m =
|  39 | -56 |  55 |  -5 | -38 | -39 |  -2 |  -3 |  -4 |  45 |
| -22 |  31 | -31 |  -6 |  20 |  19 |   1 |  -6 | -11 | -24 |
|   1 |  -1 |   1 | -36 |  -1 |  -1 |   8 |   0 | -63 |   1 |
Rows and columns are numbered from 1.
Find the entry just left of 45.
A: -4
The entry in row 1 and column 3: 55
Find the bottom-left entry.
A: 1
The top-right entry: 45
Find the entry in row 2 and column 1.
A: -22
The entry just left of 20: -6
Find the entry directly above the smallest entry.
A: -11
The entry at row 3, column 3 is 1
The entry at row 1, column 2 is -56
The bottom-right entry is 1
Find the entry in the top-left corner.
A: 39
The entry just right of the largest entry: -5
The entry just right of -11 is -24
Find the entry just left of -3.
A: -2

Questions about the row below.
1) Read off the minimum.
2) Read off the entry just left of -25.
 16   -9  -27   25  -28  -26  -25  -15   -1
1) -28
2) -26

[[-0.003, -0.075, -0.127, 0.133, -0.045, 0.145, -0.044, -0.050, 0.053, 0.090, -0.157, -0.125, -0.050, 0.125, 0.059], [-0.042, -0.100, -0.015, 0.025, 0.023, 0.004, -0.012, 0.004, -0.029, 0.024, -0.028, -0.009, 0.004, 0.029, 0.080], [0.011, -0.024, 0.017, -0.140, 0.037, 0.047, -0.005, 0.029, 0.048, 0.057, 0.013, -0.028, 0.029, 0.029, 0.037], [-0.053, -0.012, -0.046, 0.030, -0.049, -0.006, -0.010, -0.027, -0.062, 0.046, 0.005, -0.016, -0.027, -0.006, 0.043], [0.049, -0.015, -0.014, -0.106, 0.006, 0.081, 0.091, 0.088, 0.026, 0.065, 0.023, -0.024, 0.088, 0.011, 0.035], [0.018, -0.027, -0.021, -0.092, 0.040, 0.056, -0.079, 0.056, 0.031, 0.043, 0.026, 0.012, 0.056, 0.007, 0.048], [0.021, -0.035, 0.010, -0.128, 0.040, 0.031, 0.205, 0.052, 0.019, 0.082, 0.033, -0.008, 0.052, 0.025, 0.061], [0.029, -0.013, 0.017, -0.142, 0.053, 0.078, -0.042, 0.060, -0.023, 0.103, 0.026, -0.005, 0.060, -0.015, 0.028], [-0.013, -0.006, -0.031, -0.152, 0.024, 0.062, 0.078, 0.052, 0.022, 0.097, 0.019, -0.019, 0.052, 0.010, 0.061], [0.024, -0.017, -0.010, -0.088, 0.002, 0.064, 0.000, 0.020, 0.035, 0.035, 0.018, 0.011, 0.020, 0.009, 0.072], [-0.025, 0.072, -0.045, -0.039, -0.043, -0.025, -0.180, 0.021, -0.063, 0.007, -0.061, -0.043, 0.021, -0.019, 0.078], [-0.057, -0.058, -0.033, 0.003, -0.041, -0.001, 0.063, 0.013, -0.069, -0.021, -0.049, -0.019, 0.013, -0.010, 0.065], [-0.021, -0.042, -0.043, 0.017, -0.003, -0.024, 0.003, -0.003, -0.045, 0.005, -0.050, -0.048, -0.003, -0.036, 0.043], [-0.022, -0.052, -0.034, 0.006, -0.018, 0.000, 0.228, -0.015, -0.059, -0.044, -0.014, -0.029, -0.015, -0.049, 0.054], [0.045, -0.028, 0.020, -0.124, 0.050, 0.057, 0.195, 0.023, 0.028, 0.072, 0.035, -0.005, 0.023, 0.028, 0.072], [0.055, -0.040, -0.005, -0.131, 0.052, 0.058, 0.043, 0.048, -0.002, 0.060, 0.019, -0.024, 0.048, 0.013, 0.049]]
Which number is the entry just right of the largest entry?
A: -0.015
Which number is the largest entry?
A: 0.228
Which number is the smallest entry?
A: -0.180
The entry just right of -0.124 is 0.050
The entry just left of the largest entry: 0.000
The entry just left of -0.100: -0.042

| 11 |  0 | 10 |  3 |  3 | 48 |  1 |
| 13 |  1 | 15 |  5 | 23 | 18 |  2 |
|  9 |  1 | 11 |  7 |  4 | 42 |  3 |
|  5 | 10 |  5 | 17 | 17 | 14 |  8 |
| 13 |  0 | 21 |  5 | 10 | 25 |  2 |
|  9 |  5 | 22 | 17 | 11 |  5 |  5 |
| 12 |  1 | 16 |  7 | 17 | 20 |  3 |
| 11 |  0 | 57 |  3 |  3 |  1 |  1 |
Rows and columns are numbered from 1.
Which number is the entry at row 1, column 2?
Answer: 0
The top entry of the column that holds the largest entry is 10
The entry in the bottom-left corner: 11
Which number is the entry at row 1, column 1?
Answer: 11
The entry at row 3, column 2 is 1
Which number is the entry at row 2, column 1?
Answer: 13
The entry in row 3 and column 1 is 9
Which number is the entry in row 2 and column 2?
Answer: 1
The entry in the bottom-right corner -> 1
The top-right entry: 1
The entry at row 3, column 3 -> 11
The entry at row 2, column 3: 15
Which number is the entry just left of 16?
Answer: 1
The entry directly above 8 -> 3
The entry directly above the largest entry -> 16
The entry directly below 8 -> 2
Which number is the entry just right of the largest entry?
Answer: 3
